[  0   4  -9  23   1 -29   0  -6 -14  -4  -5  -7  -8   2   4  -6  -5 -13
 -39]	(85)
[ -1   1 -17 -13  -7 -33  13  -1   5 -14   8  -6  -2   4 -11  10   1  -6
  -6]	(85)
[ 10   2  -3   8   4  52   1   3 -15  -4   0   0  38   2 -15  -8  21  15
 -15]	(85)
[ 21  -4 -15   0  -4 -71  11  15   2 -19   2   8 -74   3  -2   6 -17 -36
  34]	(86)
[ 14  -5  -2 -15   6 -57  13  -3  10  -2   3  -9 -20   4   0  -7  -7 -38
  25]	(86)
[ 15   5  13   3   1 -59   6   3  -7 -11  -3   5  -9   3 -11   9  -5 -19
  18]	(86)
[  3  -3  -4   2   0   3  -2   8  -6  -1   5  -1  29  -1   5  -3  -1   5
 -33]	(85)
[ -4   5   8  -4  -1 -81   7  11  -8 -12   5  15 -14   1   1  10 -14  -6
  35]	(86)
[  3   2   4   9   2  23 -53   8  -1   9   8   3  37  -2   1 -10   6  14
   2]	(85)
[ 14  -9   6  16  -2  46  -1  15 -12  14  10   7  60   3   1   1   8  20
  -4]	(85)
[  3  -4  -4 -12  -4   8   6   1  19  -4  -5   6 -42  -1  -2   5 -12  27
 -23]	(85)
[-10  10  -7 -20  -2 -45   0  10   6   7   7  -4  30   4  -2  10  15   0
 -34]	(85)
[ -9  -4  -2   9   2  37   4   4 -19  -1  -9  -3 -46   4   6   5   8 -14
  45]	(85)
[ 8 -2 -1 10  0  8  2  7  0 -3  6  2 18  2 -1 -2 -6  5  1]	(85)
[-12  -3 -14   7 -10 -19   5  -9   4   3   5  -3  37   5 -10   9   4   3
   6]	(85)
[ 4  2 11  7 -1 -5 -5 17 -3 11  4  4 19  8 -8 -5 -1 -1 -3]	(85)
[ -5   5  -6  10  -3   9   8   2 -17   3  -1   3 -46   3   3   9  12 -11
  32]	(85)
[ -1  -1   0 -18   2   8  15 -15  -6  -2   1   3 -13   0  11  -6  -2 -14
  28]	(86)
[ 18   9  -2  -6 -10 -11  15  -4  -5  -4  -4  -2 -15  -1   6   0  -8  -7
   2]	(82)
[16  2 -1 18 -5 28  2 12 -5  1  2  8 29  5 -3 -1  1 12  8]	(85)
[ -6  -1   8 -23  -1 -20  -1   3  14   5  -8   8 -48   0  -6  13 -14  10
  -8]	(85)
[ -5   8  -8  -7   4  14   3   4   3 -66  -5   5 -31   4   9  16  -7  18
 -15]	(85)
[ -5   8  -6   5 -11  22  10   5  -1  -2   5   2 -41   3   7  15  12 -16
  15]	(85)
[ -7   3  -5 -18   4  33  -1 -10  11  -5   0   6 -45   1   2  10 -15  33
  -7]	(85)
[-16 -16  -4 -34  -9 -34  -2   9   1   8  15   7  42  -2  -4   7  15   1
 -16]	(85)
[ 28   0   3  -3   8 -59   5   2 -11 -20  -1   2 -14  -1  13   6  -7 -25
  18]	(86)
[  3  15  -1  11   0 -24   1   0   0   6   5  -4   9   1   1  -3  -5  -9
 -40]	(85)
[ -1   8 -14 -15  -1 -44   4   8   2   1   2   5  11   1  -4   3  14   3
 -12]	(85)
[ 14   0  -4  -9   0 -20   4  -8  -1 -11  12   2 -30  -1  21  -3   2 -20
  15]	(86)
[-11   4   0   3   0  12   4   6  21  -1  -7  10 -36   6 -20   2  -1  10
  -2]	(85)
[ 10 -32  -3   0   0 -50  -1   8   1 -19  -5  -3  -7   4  -1  -4  -3  -3
 -25]	(85)
[  1  -1  14 -24   4 -47   1   2  12  28  -8  -5 -26 -10  -5   8  -3  10
 -16]	(85)
[ -3  -1  -3   3  -2  16   3  -1  -7  -4 -17   0 -30   4  -7   4   4 -10
  19]	(85)
[ -2   1  -4  -3   2  35   4 -16  -5  -1  -9  11 -27  -1   5  -1  -5  22
  -4]	(85)
[ -5 -10  16  -4   1 -43   9   2  16  26  -8   0 -45  -5  -9   4  -9  18
  -2]	(85)

[ -9  -4   8  -2   3 -20  15  -3   7  -1   0  -1   1   1   5   9  -6  -7
  -4]	E
[-10  -9   8   1   9 -30   7  -7   6  -4   7  18   4  -6 -21  20  -1  -6
  -2]	Q
[  8   5  14  -5   0 -26  26   8  12  -2   9  22   0  -9   4  -2 -11  -7
  -3]	Q
[  0  -2  -5  -8   0 -14  -2  -7   2   7   3  11  -1   1   0  17   3  -2
  -2]	E
[ -8 -15  -1  -1   6 -12   9  -5   1   3  -6  -8   0   7  -1   8   5   0
   1]	S
[  5   6   2 -16   3 -11  10   3   1  -2   1   4  -4  -7   1  10   1  -5
   1]	Q
[  3   6  -3  -2   1 -15  15   5  -5  -2   9   9   2  -4  14   1  -1  -4
  -1]	Q
[  0   3   0  -3   1 -14  12  -2  -4  -6   7   8  11   0  -2 -25   5   2
 -10]	R
[  5 -10   3 -18  -3  -5   6  -8   5  -2   2   1  -2  11  13  -2  -5  11
  -1]	E
[  4  10  14 -14  -6 -32  21   5   9  -1  -6  -2  -1  -3   0   9  -8  -7
   0]	Q
[  1   3  14  -5   6 -24   4   0   4  -8   8  11 -36  -6   0  14  -5  -4
  -1]	E
[  3  -3   6  -4  -2 -19   0  -5   7  -1   6  25   1   0   4  11  -7   2
  -5]	E
[ -4  13  -1 -12   6 -26  13   1  -6  -3   6   1   4   0   0  -8   1   4
  -2]	Q
[ -1   4  -1  -6   3 -19   9  -4   3  -3   6  17  -8   0   0  15  -1  -3
  -3]	Q
[  5  -5   5  -1  -4 -12   3  -4   7   3   4  22  -1  -1   3  14  -3  -3
  -4]	E
[  4  10  -3 -11   2 -11  14  13   9   3   2   8   1  -4  -9   6  -4  -1
   6]	Q

[  6  -5  10 -13  -4  12  -5  -9  -1   2 -18   6   4   3  -1  -6  27  -7
   1]	Z150
[  1   6   6   3  17  -4   9   0  15   9   6 -11   2  -1   7  -5  43  11
   3]	Z34
[ 13   5  -8  -5 -10 -12  -6 -12  15   2   8  -2  44   4  -9 -16  62   4
   3]	Z150
[  9  12  -7   8 -10   0 -29  -9   9  15  10  -3  14   1  -4  -3  12  -3
   4]	Z789
[-13  13 -12  -2 -14   3 -15   3  12   6  -9   7   7   4   1  -1  37   5
   6]	Z150
[  0   2   1 -10  10  -6   5  -6  15   2   0 -12   3  -4  -9  -6  45   9
   2]	Z34
[  2   6  -6  10  -5  22 -10  -6   2  -1   9   5  -1   5   4   0 -10   6
   7]	Z789
[ -9  -1   3  -2   1  17 -32  -5   6   9 -22  -2  24 -11  -7   2  18 -12
  21]	Z150
[  3   3  -3  -2 -19  14 -13  -3  22  -2 -15   0  16   0  -2 -17  57  -2
  11]	Z150
[ 13  13   0  -8  -3   7 -26  -8  12   7  15  -2   1   2  -6  -2  15  -1
  10]	Z789
[ -5   8   3   0  14 -12  -2  -5  20   9  11 -45  11  -4   2  -9  47   7
   6]	Z34
